Below are the code and all the weights of a small trained network. Each question names an input and a target symbol and asks about switching units off, where a switched-off unit gives its printed mean instead of its output.

import numpy as np


def w(rows, s, z=0):
    codes = np.array(rows[::2]) - 128.0
    scale = np.full(codes.shape[1], s)
    scale[-1] = z or s
    return codes * scale


def norm(h):
    return h / np.sqrt((h * h).mean(-1, keepdims=True) + 1e-5)


def f(y):
    return y / 2 * (1 + np.tanh(0.7978845608 * (y + 0.044715 * y**3)))


def softmax(a):
    e = np.exp(a - a.max(-1, keepdims=True))
    return e / e.sum(-1, keepdims=True)


def log_softmax(a):
    a = a - a.max(-1, keepdims=True)
    return a - np.log(np.exp(a).sum(-1, keepdims=True))


def net(x, mask):
    ids = ['ΔΘζπτφψ'.index(c) for c in x.split()]
    T = len(ids)
    res = E[ids] + P[:T]
    q, k, v = (norm(res) @ M[0].T for M in (Q, K, V))
    z = softmax(np.where(np.tri(T) > 0, q @ k.T / 3**0.5, -1e9)) @ v
    res = res + np.where(mask[0], z, O[0][:, -1]) @ O[0][:, :-1]
    y = f(norm(res) @ A[0][:, :-1].T + A[0][:, -1])
    res = res + np.where(mask[1:17], y, B[0][:, -1]) @ B[0][:, :-1]
    return log_softmax(norm(res)[-1] @ U[:, :-1].T + U[:, -1])


Q, K, V, O, A, B = {}, {}, {}, {}, {}, {}
E = w([
[185,174,108,81,135,108,163,126,166,87,15],'Δ',
[153,175,88,212,129,61,167,126,13,125,101],'Θ',
[145,183,25,178,148,186,67,152,163,177,213],'ζ',
[194,174,109,112,121,13,118,202,60,177,86],'π',
[90,78,84,81,162,200,203,129,160,51,123],'τ',
[195,78,146,4,174,127,115,183,202,114,163],'φ',
[138,135,108,201,166,171,213,48,77,61,162],'ψ',
],0.0038)
P = w([
[146,150,94,138,254,138,97,145,137,129,148],'0',
[148,141,74,141,120,109,188,106,169,197,202],'1',
[180,53,50,183,170,134,64,100,154,150,92],'2',
[110,202,84,76,166,123,74,120,131,53,191],'3',
[152,138,61,120,117,113,196,106,152,184,185],'4',
[191,68,74,128,173,139,119,125,110,111,71],'5',
[87,225,142,63,119,129,95,122,130,26,168],'6',
[154,150,92,104,109,125,203,115,131,174,180],'7',
[151,80,176,202,86,97,205,155,146,40,45],'8',
[106,165,254,155,191,177,200,170,124,119,46],'9',
[152,155,114,104,87,126,211,126,131,170,181],'10',
[190,76,207,128,46,214,142,160,72,77,33],'11',
],0.0032)
Q[0] = w([
[116,175,124,228,152,128,155,58,2,175,60],'head 0',
[168,78,163,124,155,111,137,209,175,218,2],'head 0',
[78,39,136,129,185,243,187,63,173,82,110],'head 0',
],0.0088)
K[0] = w([
[157,201,96,254,90,121,162,104,44,80,88],'head 0',
[230,170,125,95,81,100,130,192,199,70,23],'head 0',
[110,78,117,128,133,224,194,87,181,19,123],'head 0',
],0.008)
V[0] = w([
[93,170,72,153,238,94,127,91,205,215,156],'head 0',
[112,81,201,191,154,108,202,169,155,138,68],'head 0',
[99,189,127,236,116,141,136,253,210,101,177],'head 0',
],0.0055)
O[0] = w([
[95,194,225,54,4,146,173,154,81,42,103,253],'head 0',
[132,176,61,42,89,116,45,120,124,64,222,66],'head 0',
[188,147,71,30,194,154,123,113,16,118,43,172],'head 0',
],0.002,0.0047)
A[0] = w([
[125,66,169,150,150,123,99,153,119,98,154,119],'neuron 0',
[176,73,161,173,97,177,116,155,129,128,66,141],'neuron 1',
[148,92,68,208,130,135,65,133,194,163,137,110],'neuron 2',
[159,135,128,130,129,112,152,100,139,124,125,113],'neuron 3',
[104,101,6,196,122,56,41,83,226,176,214,5],'neuron 4',
[88,129,179,94,56,122,81,135,78,79,145,87],'neuron 5',
[143,89,187,126,90,129,144,141,127,152,116,85],'neuron 6',
[71,119,102,124,166,137,92,173,126,120,147,91],'neuron 7',
[77,150,123,103,139,90,115,159,136,192,135,7],'neuron 8',
[148,163,120,149,125,111,87,114,118,163,142,99],'neuron 9',
[115,122,113,104,159,103,94,129,122,99,84,80],'neuron 10',
[85,81,240,143,118,129,149,153,94,112,48,92],'neuron 11',
[114,151,126,141,112,134,135,176,124,188,171,104],'neuron 12',
[148,102,138,165,62,170,130,131,151,187,111,87],'neuron 13',
[116,90,160,113,112,96,174,138,124,112,136,119],'neuron 14',
[126,153,158,156,159,127,85,137,125,112,159,137],'neuron 15',
],0.011,0.0032)
B[0] = w([
[124,138,100,88,92,109,166,96,111,131,94,127],'neuron 0',
[167,177,125,149,121,167,93,199,123,99,149,253],'neuron 1',
[83,60,141,136,131,67,180,52,118,139,88,214],'neuron 2',
[101,104,155,95,123,114,104,129,142,162,130,188],'neuron 3',
[104,183,8,96,142,250,108,128,235,174,188,159],'neuron 4',
[84,252,119,110,149,174,177,101,92,72,92,135],'neuron 5',
[123,114,149,124,185,112,168,88,76,79,138,118],'neuron 6',
[133,144,181,170,100,99,101,141,127,170,139,126],'neuron 7',
[45,152,151,98,142,161,129,205,117,162,137,117],'neuron 8',
[167,84,156,127,105,124,150,134,109,76,105,143],'neuron 9',
[98,112,102,135,120,146,163,78,112,147,153,154],'neuron 10',
[105,48,85,218,112,133,94,132,241,164,130,150],'neuron 11',
[99,82,80,150,141,155,121,103,175,132,130,191],'neuron 12',
[113,128,113,80,123,109,143,80,128,156,138,173],'neuron 13',
[117,162,118,184,119,141,72,135,134,126,107,156],'neuron 14',
[115,95,117,148,115,106,81,141,169,138,110,134],'neuron 15',
],0.011,0.0039)
U = w([
[114,115,41,89,139,171,176,55,165,158,130,163],'Δ',
[177,74,128,165,94,65,181,102,63,65,75,85],'Θ',
[178,180,101,176,110,193,54,205,136,95,126,252],'ζ',
[38,97,132,93,146,125,152,230,82,170,116,39],'π',
[110,154,210,193,107,144,157,90,106,194,210,63],'τ',
[156,169,170,60,102,57,86,134,184,185,95,115],'φ',
[112,117,164,121,253,101,74,100,145,75,156,122],'ψ',
],0.0064,0.0016)

Each question gives the input, a string of symbols that net reads in full, and the target symbol t.
The units are the heads (3 rows each of Q, K, V and O) and the neurons (one row each of A and B). Each row of codes is followed by its name. A weight is (code - 128) times the scale printed after its matrix; where a second scale follows, it is the last column's (O, A, B and U).
mask holds one flag per unit, heads first, then neurons. A switched-off unit (its flag False) gives its mean, the last column of its rows in O or B, instead of its output. The means were averaged over made-up inputs and are rounded, as every weight is.
A unit's drop is (log p(t) with every unit on - log p(t) with that unit switched off) / (log p(t) with every unit on - log p(t) with every unit switched off).
The circuit of an input: a set's keep is (log p(t) with only the set's units on - log p(t) with every unit switched off) / (log p(t) with every unit on - log p(t) with every unit switched off). Starting from the 12 units with the biggest drops (on a tie, the unit counted first), units are removed one at a time, each time the one whose removal leaves the highest keep (on an exact tie, the one counted first), for as long as the keep stays at least 0.8.
units of the circuit, in order: the units of the circuit, biggest drop first
top k neurons: the k neurons with the biggest drops, biggest first
drop when u is switched off: that unit's drop, to one decimal
input ζ φ ζ ζ ψ τ ζ ψ Θ ζ Θ Δ, target Δ: top 3 neurons -> neuron 2; neuron 4; neuron 1
input τ ζ ζ ψ ψ π ψ π Δ, target Δ: units of the circuit, in order -> head 0; neuron 10
input ζ Δ ψ ζ Δ ζ τ ζ φ ζ Θ, target Θ: top 4 neurons -> neuron 4; neuron 1; neuron 9; neuron 11
input Δ Δ τ Θ ζ τ ζ ζ Δ ζ τ, target ζ: units of the circuit, in order -> neuron 14
input τ τ Θ, target Δ: units of the circuit, in order -> head 0; neuron 4; neuron 2
input Δ Θ π Δ Θ φ φ, target φ: top 2 neurons -> neuron 1; neuron 0
input τ ζ τ π φ ζ τ ζ ψ, target Δ: top 2 neurons -> neuron 4; neuron 1
input ζ ψ ζ ζ ζ ψ φ Δ Θ, target Δ: units of the circuit, in order -> head 0; neuron 4
input φ Θ τ π φ Δ τ τ, target ζ: units of the circuit, in order -> neuron 2; neuron 14
input ζ ζ ψ ζ Δ ψ, target Θ: top 2 neurons -> neuron 4; neuron 0
input ζ τ ζ Δ ζ ζ ζ π Δ Δ ζ ψ, target Δ: units of the circuit, in order -> head 0; neuron 4; neuron 2
input ζ Θ τ τ ψ, target τ: top 2 neurons -> neuron 1; neuron 2
input Δ Δ π ζ Δ π, target Θ: units of the circuit, in order -> head 0; neuron 9; neuron 4
input ζ Δ Θ ζ Δ ζ Θ τ ζ ζ ζ Θ, target ζ: units of the circuit, in order -> neuron 1
input Δ π π, target Θ: top 2 neurons -> neuron 2; neuron 9
input ζ ζ ζ π, target π: top 2 neurons -> neuron 8; neuron 1
input Θ Δ Δ, target Θ: top 3 neurons -> neuron 2; neuron 4; neuron 10
input φ ψ ψ, target Θ: top 2 neurons -> neuron 4; neuron 2
input Δ Δ Δ Θ Θ Θ φ Δ Δ, target ζ: top 2 neurons -> neuron 1; neuron 2
input π Δ φ Δ φ τ Θ π ζ, target Δ: units of the circuit, in order -> neuron 13
input ζ ζ ζ ψ ζ π ζ ζ ψ Δ ζ φ, target Δ: drop when neuron 2 is switched off -> 0.4
